[9, 10, -5, -2, 14, -8, 1, -1, -9, -6, 6, -6, -9, 8, -6, -8, 3, 3, -7, -9, 8, -7, -3, 2, -13, -1, 6, 0] : <65>:[28]
[3, 3, 9, 2, 16, -7, 2, -1, -4, -6, 10, -3, -4, 6, -17, -3, 2, -1, -4, -13, 8, -6, -3, -6, -21, 8, 0, -6] : <65>:[32]
[21, 14, 31, 4, 19, -2, 2, 4, -2, -9, 3, 7, 55, 6, -29, 13, 4, -3, -2, -25, 1, -9, 11, -5, -13, 13, 8, 4] : <65>:[32]
[3, -1, -4, 0, 5, -7, -3, 2, -5, 2, -2, -6, 0, 17, -1, -2, -3, -1, 2, 1, 25, -3, -2, -2, -10, 6, -4, -9] : <60>:[27]
[-4, 2, -9, -5, 3, -6, 3, -1, -4, -5, 3, 0, 4, 6, 1, -7, -1, -5, -6, -9, 8, -8, -7, 10, -14, 2, 6, -3] : <60>:[34]
[4, 14, -3, -2, 6, -1, 1, -7, -5, -5, 5, 0, -2, 4, -16, -7, 0, -5, 1, -14, 1, -7, -3, -2, -11, 0, 9, -4] : <60>:[38]
[12, 5, -10, 3, 5, -2, 6, 0, -4, -2, -5, -1, 0, 6, -11, 3, 2, -1, 1, -7, -4, -1, -10, -4, -11, -3, -1, 2] : <65>:[41]
[5, 15, -4, 2, 18, -11, 6, -3, -6, -2, 4, -5, -8, 9, -24, -7, 3, 1, -1, -8, 2, -7, -4, 0, -16, -10, 7, -4] : <65>:[32]
[9, 10, -8, -2, 5, 4, -2, 1, -6, -3, 4, -3, -4, 10, -13, -19, 7, 0, -1, -7, 1, 0, -4, -4, -17, -1, 0, -4] : <65>:[28]
[13, 15, 0, -5, 15, -8, 11, -8, -6, -10, 11, -6, -6, 3, -26, -11, 2, 0, -4, -14, 3, -3, -4, -4, -11, 4, 7, -8] : <65>:[41]
[2, 3, 9, 2, 35, -5, -1, 1, 11, -3, -4, 4, -10, 7, -8, 0, -1, 0, -1, -5, 1, 8, -2, 0, -14, 0, 4, -3] : <65>:[41]
[17, 16, -18, -1, 25, -10, 5, -3, -8, -10, 13, -11, -12, 10, -25, -11, 7, -1, 1, -11, 12, -4, -4, -5, -21, -8, 1, -3] : <65>:[28]
[12, 8, 4, -1, 3, -8, 4, -2, -8, -8, -2, -4, -2, 13, -10, -11, -1, 2, -1, -5, -1, -2, -12, 0, -24, -2, 2, -3] : <65>:[41]
[12, 11, -1, -2, 8, -10, 6, -1, -5, -6, 8, -17, -5, 6, -14, -7, 2, 3, -1, -7, 17, -10, -6, 5, -10, 4, 4, -5] : <65>:[28]
[0, 12, 26, -1, 5, -4, 1, -10, -10, -5, 0, 1, -1, 3, -10, -4, 5, -6, -4, -20, 6, -9, -10, 0, -12, 9, 4, -3] : <60>:[34]
[1, 5, -4, 1, 8, -8, -9, -2, -7, -3, 4, -5, -7, 12, -4, -3, 0, 1, 4, -13, -3, -11, -7, -1, -21, 2, 1, -6] : <60>:[27]
[17, 15, -6, 7, 9, 0, 4, 3, -8, -10, 11, 0, -3, 12, -23, -7, 3, 4, 0, -23, 0, -5, -12, -3, -12, 7, 7, -6] : <60>:[34]
[6, 4, -15, -1, 8, -4, 3, -1, -4, -2, 10, -8, 0, 8, -14, -8, -1, 4, -3, -4, 1, -8, -8, -1, -17, 6, -7, -3] : <65>:[41]
[-4, 11, -5, -1, 10, -5, 4, -1, -8, -5, 11, -7, -6, 3, -10, -15, 3, -1, -17, -14, 4, -10, -14, 1, -14, 6, 8, -10] : <60>:[38]
[17, 17, 12, -6, 16, 1, -2, -4, -9, -16, 2, 4, 2, 2, -28, 4, 4, -3, -4, -20, 2, -4, 5, -3, -7, 7, 6, -4] : <65>:[28]
[-7, 3, 7, -5, 2, -3, 0, -4, 2, 7, -3, -9, -1, 7, -6, -7, 6, -1, -6, -9, 5, -9, -11, -11, -13, 5, 7, -4] : <60>:[38]
[11, 8, -4, 0, 11, 2, 1, 3, -9, -6, 0, -4, -4, 12, -24, -9, 1, 4, -4, -8, 2, -5, -3, -5, -17, 1, 3, -5] : <65>:[28]
[5, 6, -8, -1, 7, -2, 3, -3, -7, -4, -1, -3, -3, 6, -13, 0, 1, -5, -2, -14, 1, -3, -10, -10, -12, 3, 6, -3] : <60>:[27]
[10, 2, 30, 2, 7, -4, -2, -1, 0, -3, 2, 4, -6, -1, -10, 6, -1, 1, -1, -10, 0, -9, 5, 2, -11, 8, 7, -4] : <65>:[41]
[4, 7, -10, -2, 14, -9, 4, 17, -4, -2, 1, -5, -3, 9, -12, -11, 4, 4, -2, -1, 6, -2, -6, 0, -21, -2, -2, -7] : <65>:[28]
[9, 8, -19, -2, 2, -2, 4, 2, -5, -8, 3, -1, -1, 7, -6, -9, 3, 2, -5, -2, -2, -2, -6, 0, -12, -6, 5, -2] : <65>:[28]
[-12, 9, 13, -1, 11, -12, 2, -3, -2, -5, 8, 2, 1, 4, -4, -6, 3, 14, -4, -8, 15, -5, -5, 3, -21, 5, 5, -6] : <60>:[34]
[11, 9, -1, -2, 8, -3, 2, -4, -7, 10, 3, -4, -1, 5, -11, -4, 1, -4, -9, -15, 4, -2, -6, 2, -10, 4, 3, 0] : <60>:[34]
[5, 5, -1, -3, 8, -8, -4, -2, -10, -4, 2, -2, -7, 7, -9, -1, -1, 3, 8, -6, 5, -5, -7, 0, -15, 0, 7, -6] : <65>:[41]
[-5, 4, -1, -3, -5, -10, 7, -1, 1, -2, 0, -2, 3, 13, 2, -9, 2, 0, -7, 3, -1, -8, -7, 10, -10, 2, 5, -1] : <60>:[38]
